Below is a small trained network, with its code and all its weights. Each question gives an input and a class and asks what happens when units are switched off, that is, made to give their printed mean instead of their output.

import numpy as np


def w(rows, s, z=0):
    codes = np.array(rows[::2]) - 128.0
    scale = np.full(codes.shape[1], s)
    scale[-1] = z or s
    return codes * scale


def f(y):
    return y / 2 * (1 + np.tanh(0.7978845608 * (y + 0.044715 * y**3)))


def log_softmax(a):
    a = a - a.max(-1, keepdims=True)
    return a - np.log(np.exp(a).sum(-1, keepdims=True))


def net(x, mask):
    res = np.array(x, float).reshape(1, 4) / 4 @ E
    y = f(res @ A[0][:, :-1].T + A[0][:, -1])
    res = res + np.where(mask, y, B[0][:, -1]) @ B[0][:, :-1]
    return log_softmax(res[-1] @ U[:, :-1].T + U[:, -1])


A, B = {}, {}
E = w([
[123,127,130,129],'x0',
[62,128,66,116],'x1',
[88,254,81,191],'x2',
[186,132,112,121],'x3',
],0.0095)
A[0] = w([
[54,122,102,184,163],'n1',
[100,82,43,147,141],'n2',
[161,99,193,162,207],'n3',
[138,102,116,45,252],'n4',
[145,182,105,94,55],'n5',
[107,248,90,140,218],'n6',
[153,132,242,199,171],'n7',
[147,147,118,245,4],'n8',
],0.011,0.0033)
B[0] = w([
[163,151,165,56,182],'n1',
[185,177,56,174,170],'n2',
[184,150,3,55,190],'n3',
[177,114,152,68,208],'n4',
[188,78,74,191,133],'n5',
[246,4,131,25,254],'n6',
[155,175,56,88,193],'n7',
[21,8,78,104,153],'n8',
],0.0078)
U = w([
[128,75,119,88,156],'0',
[118,178,53,93,251],'1',
[176,120,204,134,252],'2',
[142,125,144,115,203],'3',
[102,192,177,192,39],'4',
[113,127,237,254,4],'5',
[52,221,137,184,4],'6',
],0.009,0.0035)

Each question gives the input, the list of numbers given to net, and the class t.
The units are the neurons (one row each of A and B). Each row of codes is followed by its name. A weight is (code - 128) times the scale printed after its matrix; where a second scale follows, it is the last column's (A, B and U).
mask holds one flag per neuron, in row order. A switched-off neuron (its flag False) gives its mean, the last column of its row in B, instead of its output. The means were averaged over made-up inputs and are rounded, as every weight is.
A unit's drop is (log p(t) with every unit on - log p(t) with that unit switched off) / (log p(t) with every unit on - log p(t) with every unit switched off).
The circuit of an input: a set's keep is (log p(t) with only the set's units on - log p(t) with every unit switched off) / (log p(t) with every unit on - log p(t) with every unit switched off). Starting from all 8 units, units are removed one at a time, each time the one whose removal leaves the highest keep (on an exact tie, the one counted first), for as long as the keep stays at least 0.8.
circuit, biggest first: the units of the circuit, biggest drop first
top k neurons: the k neurons with the biggest drops, biggest first
drop when u is switched off: that unit's drop, to one decimal
input [3,-8,-3,4], class 1: circuit, biggest first => (n3, n7)
input [1,4,7,-2], class 0: circuit, biggest first => (n6)
input [7,5,3,-4], class 2: circuit, biggest first => (n3, n6, n7)
input [-3,-5,5,1], class 0: top 3 neurons => (n6, n8, n2)
input [5,-6,6,0], class 0: top 3 neurons => (n6, n8, n2)
input [-8,5,2,-3], class 2: top 2 neurons => (n3, n7)
input [8,5,3,6], class 2: top 3 neurons => (n3, n6, n7)
input [-2,-8,8,4], class 0: drop when n8 is switched off => 0.4
input [3,-2,8,-7], class 0: drop when n8 is switched off => 0.2
input [1,-1,6,1], class 0: drop when n8 is switched off => 0.2
input [-2,-6,8,-8], class 0: drop when n8 is switched off => 0.3
